In the rows, 128 means zero.
Each row of numbers stands for one element and depends on some of the facts below. Use the named rows to name the rest.

Some elements and their rows:
stazul: [150 120 137 117 114 112 117 115 116 136  80 115 130 130 116 113 103 114
 156 124 149 154 144 130 130 132]
plino: [150 130 134 121 124 115 107 102 115 142  96 107 118 153 122 102 118 128
 160 144 155 153 135 129 129 146]
grosi: [134 126 137  99 135 123 143 146 115 131 102 108 119 122 130 109 106 132
 162 131 142 147 132 112 130 139]
kabru: [133 110 138 103 118 133 157 145 115 144  90 112 108 121 122 115  99 112
 144 124 140 157 148 112 126 134]
mubrun: [110 130 129 101 132 116 134 148 119 118  98 110 109 136 132 103  98 134
 168 135 144 148 138 107 120 136]
ritri: [104 141 149  88 148 161 157 181 125 137 120  98 141 100 134  92  95 140
 170 152 135 134 126 114 126 148]
kiple: [128 134 138  97 126 153 143 148 118 134 107 105 112 116 127  99 110 122
 165 130 129 147 141 113 131 143]
stotek: [ 82 126 133  91 129 129 114 157 108 138  99 103 144 126 104 111 113 125
 164 120 134 137 107 114 127 129]
kubar: [135 122 134 104 132 129 146 137 115 145 108 106 105 149 130 106 112 136
 161 142 146 150 135 117 126 148]
bozudrek: [ 97 104 144  80 140 154 209 202 119 149 110 107 106 108 134 114  84 130
 149 135 132 147 139  97 119 141]
flitren: [123 145 149 101 147 156  86 129 122 132 123  90 126 100 146 119 111 130
 191 140 132 159 101 120 123 142]
groster: [ 90 133 154  75 167 180 151 188 124 140 144  86 116  87 161 121  94 145
 187 149 123 153  96  98 115 147]
sareder: [127 138 147 103 153 125  82 126 118 128 118  94 135 107 149 128 107 141
 190 140 143 159  94 123 121 138]
greplistok: [134 121 140 101 146 109 131 144 127 128  89 101 128  92 173  98  97 119
 189 121 132 150 108 123 144 121]
plinisem: [121 116 137 104 142 116 126 138 123 142  91  96 120 115 166  99 107 121
 189 130 133 150 106 131 139 129]
plumik: [107  94 133  97 129 184 136 128 118 152  77 115 128 111 141 113  98 117
 156 117 139 171 143 104 134 140]
gibru: [108 113 131  95 146 168 114 128 120 135  88 111 144 113 149 105 103 140
 177 125 144 160 129 107 136 145]
gretrerer: [106 113 131  95 145 169 114 128 119 136  88 110 144 112 148 105 104 138
 178 125 142 160 129 108 137 145]

There are 3 kinds of fact about the elements: Π, Δ, χ.
bago {Π=a, Δ=grarol, χ=radroflel}
bakiskim {Π=a, Δ=dabrus, χ=baplus}
baplus {Π=a, Δ=ritri}
bepu {Π=a, Δ=zuvi, χ=skaplimo}
betru {Π=d, Δ=febo}
bozudrek {Π=a, Δ=flitren, χ=groster}
broklos {Π=a, Δ=kledrame, χ=stifliser}
bruklom {Π=b, Δ=gogru}
budros {Π=b, Δ=zuvi}
bugrun {Π=b, Δ=sotro}
dabrus {Π=a, Δ=sotro}
dotron {Π=a, Δ=zuvi}
dralom {Π=a, Δ=kiple}
draplek {Π=c}
droboso {Π=a, Δ=baplus}
duklel {Π=b, Δ=dupli}
dupli {Π=b, Δ=skistuser}
duven {Π=b, Δ=zuvi}
febo {Π=a}
ferir {Π=b, Δ=radroflel}
flesu {Π=b, Δ=grarol}
flitren {Π=b}
flonun {Π=a}
flutul {Π=a, Δ=draplek, χ=skaplimo}
fodon {Π=a, Δ=dabrus}
fodrak {Π=a, Δ=grarol}
gamun {Π=b, Δ=geves}
geves {Π=a, Δ=radroflel}
gibru {Π=d, Δ=febo}
gogru {Π=a}
grarol {Π=c, Δ=zuvi}
greplistok {Π=c, Δ=stifliser}
gretrerer {Π=d, Δ=gogru}
grizaklor {Π=d, Δ=nabral, χ=skistuser}
grosi {Π=a, Δ=geves}
groster {Π=b, Δ=febo}
grovek {Π=b, Δ=febo, χ=droboso}
grugi {Π=c, Δ=groster}
gruluk {Π=a, Δ=sotro, χ=dupli}
gudrom {Π=b, Δ=trabi}
kabru {Π=a, Δ=nabral, χ=droboso}
kevol {Π=d, Δ=zuvi}
kiple {Π=a, Δ=gogru}
kitrem {Π=c, Δ=betru}
kledrame {Π=a, Δ=radroflel}
klorik {Π=b, Δ=mosi, χ=klostil}
klostil {Π=a, Δ=radroflel}
klutok {Π=b, Δ=dabrus}
kubar {Π=a, Δ=mosi}
kuraklon {Π=c, Δ=skistuser}
laflur {Π=c, Δ=flonun}
lalus {Π=a, Δ=nabral}
lapak {Π=a, Δ=febo}
leske {Π=c, Δ=draplek}
loklom {Π=a}
mikufu {Π=d, Δ=budros}
mosi {Π=a, Δ=skistuser}
mubrun {Π=a, Δ=baplus}
nabral {Π=c}
nadro {Π=d, Δ=radroflel}
notravil {Π=b, Δ=nabral}
nubafa {Π=a, Δ=gogru, χ=kledrame}
nufesom {Π=c, Δ=grarol}
nulam {Π=a, Δ=flonun, χ=nabral}
pabrufur {Π=a, Δ=grarol, χ=sareder}
padale {Π=c, Δ=sotro}
palar {Π=c, Δ=flonun, χ=flitren}
pibro {Π=a, Δ=draplek}
plabrunel {Π=a, Δ=sotro, χ=pabrufur}
plaskar {Π=b, Δ=skistuser}
plikin {Π=b, Δ=flonun}
plinisem {Π=c, Δ=geves}
plino {Π=a, Δ=mosi, χ=loklom}
ploflin {Π=b, Δ=kiple}
plopus {Π=c, Δ=geves, χ=radroflel}
plumik {Π=d, Δ=flitren, χ=baplus}
radroflel {Π=c}
raru {Π=b, Δ=ritri, χ=tusas}
razen {Π=a, Δ=trabi}
restim {Π=a, Δ=groster}
ritri {Π=a}
rorok {Π=a, Δ=radroflel, χ=gogru}
sareder {Π=b, Δ=gogru}
setram {Π=d, Δ=grarol}
sili {Π=d, Δ=betru, χ=ritri}
sinarum {Π=b, Δ=mosi, χ=nabral}
skaplimo {Π=b, Δ=budros}
skistuser {Π=b}
skoni {Π=c, Δ=draplek, χ=raru}
skonul {Π=b, Δ=draplek}
skotu {Π=a, Δ=flonun}
skuplum {Π=c, Δ=febo}
skuvin {Π=a, Δ=skistuser}
sotro {Π=c}
stazul {Π=a, Δ=loklom, χ=plino}
steskon {Π=a, Δ=stifliser}
stidotrak {Π=b, Δ=flitren}
stifliser {Π=a, Δ=skistuser}
stotek {Π=a, Δ=budros}
stuvek {Π=a, Δ=flitren}
trabi {Π=c, Δ=ritri}
trizustim {Π=d, Δ=flitren}
trufeskun {Π=b, Δ=baplus}
truzum {Π=c, Δ=zuvi}
tusas {Π=a, Δ=febo}
vaflo {Π=c, Δ=kiple}
vudun {Π=c, Δ=sotro, χ=baplus}
zuvi {Π=a}

Rows to name:
No name comes twice in this set of rows, the named rows included.
[123 136 128  90 144 149 131 153 131 128 113  98 154 126 166  88  97 137
 251 121 104 126 104 159 143 138] -> nabral
[140 106 146 103 129 149 130 129 119 152 104 106 115 112 141 143  89 113
 171 124 135 173 117 120 119 130] -> grovek
[116 134 141 105 142 135 106 132 127 140  98  88 111 108 167  83 119 116
 189 138 129 150 109 126 141 135] -> radroflel
[134 152 139 112 132 120  85 117 117 120 100 101 129 119 123  91 125 129
 168 139 145 145 131 123 134 143] -> loklom
[149 136 107  77 147  90 138 142  97  94 120 106  55 148 147 119 151 158
 190  92 118 149 121  84 146 146] -> klostil
[134 127 135 104 125 157 146 133 117 151 114 102  97 151 128  97 116 127
 164 144 137 151 141 119 128 154] -> mosi
[169 102 111  85 131 135 143 116 101 134 125 107  48 169 154 156 129 138
 205  87 109 176 113 107 132 143] -> klorik

The same elements again, as new rows of numbers:
Known rows:
skonul: [155 140 156 142  88 141 130 185 159 156 137 187 119 159 125 162 153 135
 130 161 126  94 105 148 156  83 136]
flonun: [139 144 131 150  90 158 107 164 147 152 139 141 151 146 134 164 143 114
 124 162 112  66 131 167 180  83 102]
kubar: [145 140 133 126  80 172  99 152 141 155 148 161 133 127 125 163 146 103
 113 166 120  81 132 150 180  65 113]
mosi: [160 138 124 119  70 173  95 154 141 150 149 146 148 132 125 180 138  90
 121 157 116  72 118 169 179  69 107]
klostil: [177 110 164 132  72 176 144 194 186 137 162 163 160 181 136  93 128  70
  64 243  90  73 209 178 143  84 103]
skuplum: [131 114 135 144  81 162 127 158 141 143 112 136 137 137 116 141 162 138
 118 164 129  72 116 126 150  96 148]
kuraklon: [151 117 128 124  70 164 119 154 132 148 115 160 139 141 106 155 150 126
  99 153 131  73 110 126 157  79 141]
duklel: [167 137 149 126  77 149 122 181 158 156 143 191 119 153 119 170 149 122
 129 158 127  95  99 152 156  75 140]
leske: [137 118 133 140  83 156 125 162 136 148 110 157 138 151 115 146 156 147
 102 156 127  69 116 126 156  85 139]
baplus: [143 146 119 137  87 146 103 178 138 147 136 139 145 165 147 151 135 123
 126 168 118  51 130 179 174  84  88]
ritri: [112 155 102 152  98 155 100 148  95 127 139 131 126 165 105 180 124 158
 132 172  99  79 103 206 195  82 117]
stazul: [139 138 169 198  88 225  80 174 172 206 158 160 158 123 131 158 180 128
 125 118 125  54 123 130 183  69 113]
kiple: [139 145 132 154  91 152 103 171 144 157 136 139 148 148 133 163 143 117
 122 157 109  66 133 169 178  83  95]
bago: [130 136 153 151  92 137 108 143 167 174 128 189 160 108 150 176 175 107
 116 139 116  80 146 132 199  81 117]
greplistok: [151 118 129 123  72 162 117 156 133 148 118 163 141 141 109 155 149 126
 100 153 130  73 110 127 155  77 140]
broklos: [138 151 141 155 100 155 127 155 161 156 131 158 149 126 139 179 152 110
 122 152 117  80 148 114 194  72 108]
dabrus: [139 144 133 156  95 144  98 173 136 164 132 144 145 157 133 156 140 121
 118 154 107  64 131 171 174  81  86]
grovek: [156 141 165 146  95 116 138 177 181 160 119 170 127 121 133 175 172 100
 150 141 128 107 115 117 156  92 134]

Name these rows:
No name comes twice in this set of rows, the named rows included.
[175 141 119  98  65 145 119 189 145 131 147 174 121 182 130 170 129 131
 141 173 137  71  83 187 155  78 133] -> dupli
[145 119 122 143  80 148 124 166 139 142 109 139 156 158 112 158 148 135
 111 148 123  60 109 144 152  92 131] -> draplek
[152 144 142 137 103 127 149 126 137 156 111 165 140 150 125 147 155  82
 109 147 124 129 123 127 179  98 118] -> grizaklor
[150 136 146 125  76 144 124 187 157 150 145 213 124 175 145 150 154 158
 132 172 137  73 104 172 165  87 146] -> skaplimo
[156 132 149 139  82 125 126 178 168 152 134 201 153 172 137 177 156 137
 133 152 118  78 100 187 170  98 144] -> budros
[119 156 125 128 109  93 132 126 126 131 107 153 123 108 125 191 139 103
 121 170 102 120 147 132 199  78 107] -> bozudrek
[146 120 123 148  82 141 122 172 134 147 104 138 157 169 113 156 146 136
 108 143 120  56 107 148 151  95 124] -> trabi
[176 138 121  90  66 130 129 181 139 121 143 175 119 178 117 172 120 116
 132 187 123  91  90 194 152  82 132] -> skistuser
[134 148 144 147 100 135 112 152 152 166 125 158 139 115 140 167 157 107
 123 148 118  85 142 123 184  75  99] -> nubafa
[138 148 137 155  95 180 128 165 154 144 146 153 144 149 133 166 142 130
 116 173 117  75 148 131 194  70 116] -> grosi
[131 137 132 155  87 162 109 160 151 141 141 111 147 131 134 157 154 103
 146 169 113  68 129 168 175  97 117] -> febo
[155 143 153 145  86 151 120 195 162 165 139 188 121 168 133 155 157 148
 137 149 134  78 100 148 156  80 130] -> raru
[152 136 133 153  88 174 135 141 144 141 130 121 151 166 130 130 158  91
 145 151 130  97 100 165 168 118 128] -> betru
[143 151 107 132  88 175 127 175 140 118 146 140 148 181 145 165 124 139
 130 188 123  48 133 167 192  78 107] -> kledrame
[126 138 136 134  84 159 105 154 152 160 141 190 147 137 157 154 162 136
 120 164 125  63 141 160 197  80 119] -> pabrufur

The same elements again, as new rows of numbers:
Known rows:
kabru: [127 149 113 150 147 148 123 112 182 133 110 125 117 136 120 142 125 121
 135 127 125 141 123 122 126 140 128 124 119 127 124 143 144 123 125 112
 124 127 110]
loklom: [134 132 141 114 118 120 123 173 140 122 119 159 118 142 120 121 124 134
 121 134 125 123 152 122 136 121 148 124 161 129 140 150 124 123 126 136
 164 155 109]
bakiskim: [148 189 113 153 130 115 124 110 161 234 125 122 115 118 121 120 120 186
 194 135 191 179 124 156 124 152 124 127 145 139 122 120 125 141 124 114
 132 125 107]
mikufu: [126 120 134 113 119 117 124 124 115 119 137 123 118 127 142 145 132 121
 122 125 124 124 124 133 132 119 128 121 122 126 135 125 125 122 135 127
 128 126 122]
kitrem: [126 115 125 128 127 121 123 115 113 121 133 125 135 118 137 120 125 121
 121 137 123 124 136 123 140 132 128 123 136 127 125 120 125 135 128 128
 125 125 142]
flesu: [126 121 131 113 120 123 123 153 116 120 127 127 120 117 134 121 142 120
 123 130 123 122 124 129 125 120 124 125 132 125 130 120 124 127 132 113
 123 125 127]
kiple: [131 129 144 114 119 120 148 132 124 119 129 125 137 135 121 120 126 145
 123 122 124 123 135 123 125 122 131 139 125 132 126 133 124 123 126 146
 130 126 138]
plinisem: [126 114 117 131 127 120 124 115 112 128 140 125 140 127 121 121 126 120
 121 129 124 123 137 123 131 127 127 124 126 126 124 120 124 124 139 141
 131 129 129]
zuvi: [134 128 150 111 118 119 134 120 128 119 118 125 118 134 128 121 142 131
 122 123 123 124 133 123 124 134 126 142 141 127 133 127 125 120 127 135
 129 125 132]
skistuser: [126 111 121 128 121 142 124 164 117 118 148 143 127 125 129 121 125 142
 122 122 126 122 124 147 124 120 125 133 134 132 130 127 123 123 128 116
 127 123 121]
klorik: [125 122 111 159 158 160 121 117 146 133 122 137 117 118 125 138 125 121
 137 127 137 126 121 141 125 122 124 124 121 126 125 132 128 128 126 110
 123 124 109]
gibru: [127 114 139 124 119 119 124 118 115 118 139 124 118 129 149 144 125 126
 123 130 123 124 124 131 138 119 129 120 122 127 127 129 124 124 128 133
 127 130 128]
grugi: [126 115 125 128 127 121 123 115 113 121 133 125 135 118 137 121 126 121
 121 136 123 124 136 123 140 132 128 123 136 127 125 120 125 135 127 128
 125 125 142]
flonun: [131 124 145 113 119 120 144 127 122 119 129 125 133 138 121 121 125 142
 123 122 124 124 134 123 125 125 128 133 131 131 124 132 124 123 126 148
 130 126 137]
groster: [132 113 140 127 121 153 126 140 116 117 138 139 117 119 161 120 125 138
 133 135 122 122 125 131 125 120 125 124 140 127 124 132 123 136 127 119
 123 126 129]
mosi: [126 112 138 117 120 123 137 136 127 118 135 130 136 145 120 128 125 154
 121 120 133 124 126 126 125 131 127 127 141 145 125 131 124 121 126 145
 134 123 134]
vudun: [135 174 111 167 158 114 122 107 117 252 140 123 115 116 133 119 121 175
 173 148 188 175 125 166 125 156 124 129 144 139 123 119 126 144 126 111
 134 124 107]
pabrufur: [147 152 102 131 152 158 123 109 165 120 110 120 118 115 149 171 154 122
 156 117 116 125 120 122 125 118 127 192 120 126 119 118 198 116 123 117
 153 121 151]

Name these rows:
No name comes twice in this set of rows, the named rows included.
[126 136 111 162 169 135 122 110 121 156 121 129 117 118 129 124 125 120
 123 140 126 137 125 124 130 143 128 125 120 127 129 133 143 123 126 110
 126 126 110] -> palar
[135 157 107 147 154 146 124 112 171 126 110 122 121 118 125 149 128 127
 152 120 121 132 122 122 125 120 133 160 119 127 122 120 165 120 123 113
 137 124 132] -> plabrunel
[124 125 115 170 180 140 124 107 130 142 122 126 118 141 126 121 126 119
 122 154 148 149 123 133 124 181 126 123 115 129 147 149 130 131 127 110
 119 126 117] -> skoni
[125 122 110 162 164 169 122 116 154 128 119 139 117 120 125 141 126 121
 134 127 133 126 122 138 125 123 125 125 120 126 127 136 133 125 126 110
 123 125 109] -> sinarum
[125 130 110 169 175 144 122 110 124 153 123 131 117 132 122 128 125 119
 123 139 125 132 124 123 126 143 127 128 120 126 124 137 145 123 127 112
 128 138 108] -> plopus
[142 167 112 162 128 114 122 110 128 223 146 122 113 119 145 134 120 178
 191 141 187 178 122 181 125 132 124 121 132 138 123 120 125 128 126 112
 137 125 106] -> plumik
[127 121 113 121 125 140 124 145 115 119 134 123 143 115 144 131 143 123
 139 120 120 121 123 124 126 116 125 154 123 125 122 117 129 123 127 127
 131 123 154] -> sareder
[127 155 111 153 131 152 117 167 216 179 108 190 113 144 117 150 121 120
 121 158 170 134 135 121 165 124 166 121 160 129 153 175 137 135 124 111
 191 178 102] -> plino

The same elements again, as new rows of numbers:
Some elements and their rows:
plumik: [151 132 192 144 116 143 138 141 103  49  92  63 223]
rorok: [144 108 138  75 189 148 110 128 117  89  94 135 178]
bozudrek: [139 108 134  86 187 138 118 127 115  97  91 138 178]
plabrunel: [152 157  80  69 194 135 141 145  91  78  63 107 195]
droboso: [115 125 125  95 142 129 133 106 148 140 127 131 116]
fodrak: [ 98  85 111 124 162 105 145 116 134 123 142  95  83]
ploflin: [119 139 123 117 118 125 128 124 135 133 144 129 111]
trizustim: [154 127 125 154 103 145 137 119 136 139 151 119 111]
budros: [ 98 130 125 152 126 101 147 138 148 137 134 121  91]
baplus: [ 69 161 194 110  87 108 159  95 156 104 107  56 162]
lalus: [111 118 121  95 140 124 133 101 137 138 137 118 109]
mikufu: [138 101 117 179 121 125 149 134 133 127 151  98  90]
skistuser: [114 146 120 137 107  98 141 115 122 164 132 149 117]
kledrame: [111 137 134  95 130 133 135 101 156 139 127 130 117]
stidotrak: [120 133 122 120 122 124 131 123 129 133 145 128 108]
grosi: [118 119 125  77 144 148 120 101 143 123 146 115 114]
kuraklon: [149 142 110 188  69 122 117 148  93 157 156 140 122]
trabi: [131 176 142 196  57 136 126 161 150 153 132 144 117]

Which element is each row?
No name comes twice in this set of rows, the named rows included.
[130 116 119 212  99 121 123 179 118 122 153 105  89] -> nufesom
[135  86 126 103 206 124 121 143 111  89  88 130 162] -> bepu
[ 92 120 127 124 137 106 148 110 154 142 127 116  96] -> zuvi
[153 150 128 163  82 164 101 159 126 122 158 125 119] -> plinisem
[134 128 119 202  92 130 121 171 120 130 153 115  98] -> truzum
[179 129 147 143 143 159 125 147 126  97  94 140 180] -> sili
[149 139 108 189  68 119 117 145  83 164 154 142 125] -> greplistok
[111 153 132 131 110 115 139 123 148 147 131 140 112] -> flitren
[128 137 126 102 127 145 119 121 135 116 153 124 113] -> gamun
[143 107 119 172 114 131 145 130 132 131 149 103  96] -> kevol

